Below are the code and all the weights of a small trained network. Each question names an input and a class and asks about switching units off, where a switched-off unit gives its printed mean instead of its output.

import numpy as np


def w(rows, s, z=0):
    codes = np.array(rows[::2]) - 128.0
    scale = np.full(codes.shape[1], s)
    scale[-1] = z or s
    return codes * scale


def f(y):
    return y / 2 * (1 + np.tanh(0.7978845608 * (y + 0.044715 * y**3)))


def log_softmax(a):
    a = a - a.max(-1, keepdims=True)
    return a - np.log(np.exp(a).sum(-1, keepdims=True))


def net(x, mask):
    res = np.array(x, float).reshape(1, 4) / 4 @ E
    y = f(res @ A[0][:, :-1].T + A[0][:, -1])
    res = res + np.where(mask, y, B[0][:, -1]) @ B[0][:, :-1]
    return log_softmax(res[-1] @ U[:, :-1].T + U[:, -1])


A, B = {}, {}
E = w([
[66,87,90,158,82,89,126,84,145,136],'x0',
[148,181,106,219,159,90,158,98,58,104],'x1',
[132,182,149,86,60,98,85,113,134,101],'x2',
[118,88,112,178,97,167,5,108,72,100],'x3',
],0.016)
A[0] = w([
[88,78,71,61,162,147,89,111,205,91,18],'n0',
[127,119,140,93,9,97,162,63,92,140,74],'n1',
[134,180,160,119,56,120,106,126,161,72,1],'n2',
[164,72,156,125,100,21,159,140,196,174,50],'n3',
[149,30,48,145,150,196,167,126,130,118,40],'n4',
[179,76,137,80,74,220,108,176,180,156,29],'n5',
[148,93,124,122,141,215,43,147,98,118,12],'n6',
[1,54,46,160,113,44,128,98,199,114,85],'n7',
[89,94,84,175,65,130,73,120,113,141,97],'n8',
[75,78,107,178,161,158,156,169,129,207,48],'n9',
],0.0092,0.0044)
B[0] = w([
[218,105,60,203,121,98,189,72,127,96,194],'n0',
[126,112,117,89,95,144,58,142,178,70,185],'n1',
[64,158,61,99,188,122,125,126,202,2,175],'n2',
[84,139,114,156,59,109,153,156,106,168,187],'n3',
[115,134,84,69,168,115,84,105,221,69,201],'n4',
[233,90,114,206,126,67,165,130,113,123,231],'n5',
[80,178,106,127,74,177,158,183,158,179,219],'n6',
[166,122,208,163,80,170,94,208,113,81,250],'n7',
[111,183,137,127,102,106,179,118,150,199,218],'n8',
[137,171,59,41,130,122,60,148,154,98,198],'n9',
],0.0099,0.012)
U = w([
[71,108,29,38,164,105,86,103,211,27,15],'0',
[171,118,206,122,116,174,111,212,132,86,253],'1',
[165,110,10,226,105,22,149,63,74,101,56],'2',
[47,173,75,102,51,97,198,143,181,254,39],'3',
[89,68,141,66,103,120,93,105,150,167,140],'4',
],0.0089,0.004)

Each question gives the input, the list of numbers given to net, and the class t.
The units are the neurons (one row each of A and B). Each row of codes is followed by its name. A weight is (code - 128) times the scale printed after its matrix; where a second scale follows, it is the last column's (A, B and U).
mask holds one flag per neuron, in row order. A switched-off neuron (its flag False) gives its mean, the last column of its row in B, instead of its output. The means were averaged over made-up inputs and are rounded, as every weight is.
A unit's drop is (log p(t) with every unit on - log p(t) with that unit switched off) / (log p(t) with every unit on - log p(t) with every unit switched off).
The circuit of an input: a set's keep is (log p(t) with only the set's units on - log p(t) with every unit switched off) / (log p(t) with every unit on - log p(t) with every unit switched off). Starting from all 10 units, units are removed one at a time, each time the one whose removal leaves the highest keep (on an exact tie, the one counted first), for as long as the keep stays at least 0.8.
circuit, biggest first: the units of the circuit, biggest drop first
unit that matters most: the unit with the biggest drop
top k neurons: the k neurons with the biggest drops, biggest first
drop when u is switched off: that unit's drop, to one decimal
input [-6,-7,7,-3], class 0: unit that matters most : n2
input [6,-7,-6,7], class 2: top 2 neurons : (n0 n5)
input [5,2,-3,-4], class 1: top 2 neurons : (n7 n8)
input [2,-5,-1,-2], class 2: circuit, biggest first : (n0 n5)
input [6,6,-5,-8], class 3: top 3 neurons : (n3 n5 n0)
input [5,-2,4,3], class 1: top 2 neurons : (n7 n4)
input [-5,3,3,6], class 3: circuit, biggest first : (n7 n6)
input [-6,-7,7,-5], class 0: top 3 neurons : (n2 n7 n8)
input [4,-3,-8,-7], class 0: top 2 neurons : (n9 n4)
input [5,5,-3,6], class 3: top 3 neurons : (n8 n5 n0)
input [-5,-5,6,6], class 0: top 3 neurons : (n2 n7 n3)
input [-5,2,-6,-6], class 0: circuit, biggest first : (n7 n8 n9)
input [-3,-6,-3,7], class 3: top 2 neurons : (n6 n8)
input [1,4,-8,8], class 0: unit that matters most : n4
input [4,0,8,8], class 0: top 4 neurons : (n2 n1 n3 n5)
input [3,-4,-3,-1], class 2: top 3 neurons : (n0 n6 n1)
input [4,-5,3,-5], class 2: circuit, biggest first : (n0 n6)
input [7,-1,2,-6], class 1: drop when n7 is switched off : 0.9
input [5,-2,-4,3], class 1: drop when n5 is switched off : -0.1
input [6,5,-4,-6], class 1: drop when n7 is switched off : 0.8
input [0,-2,-1,5], class 3: unit that matters most : n6
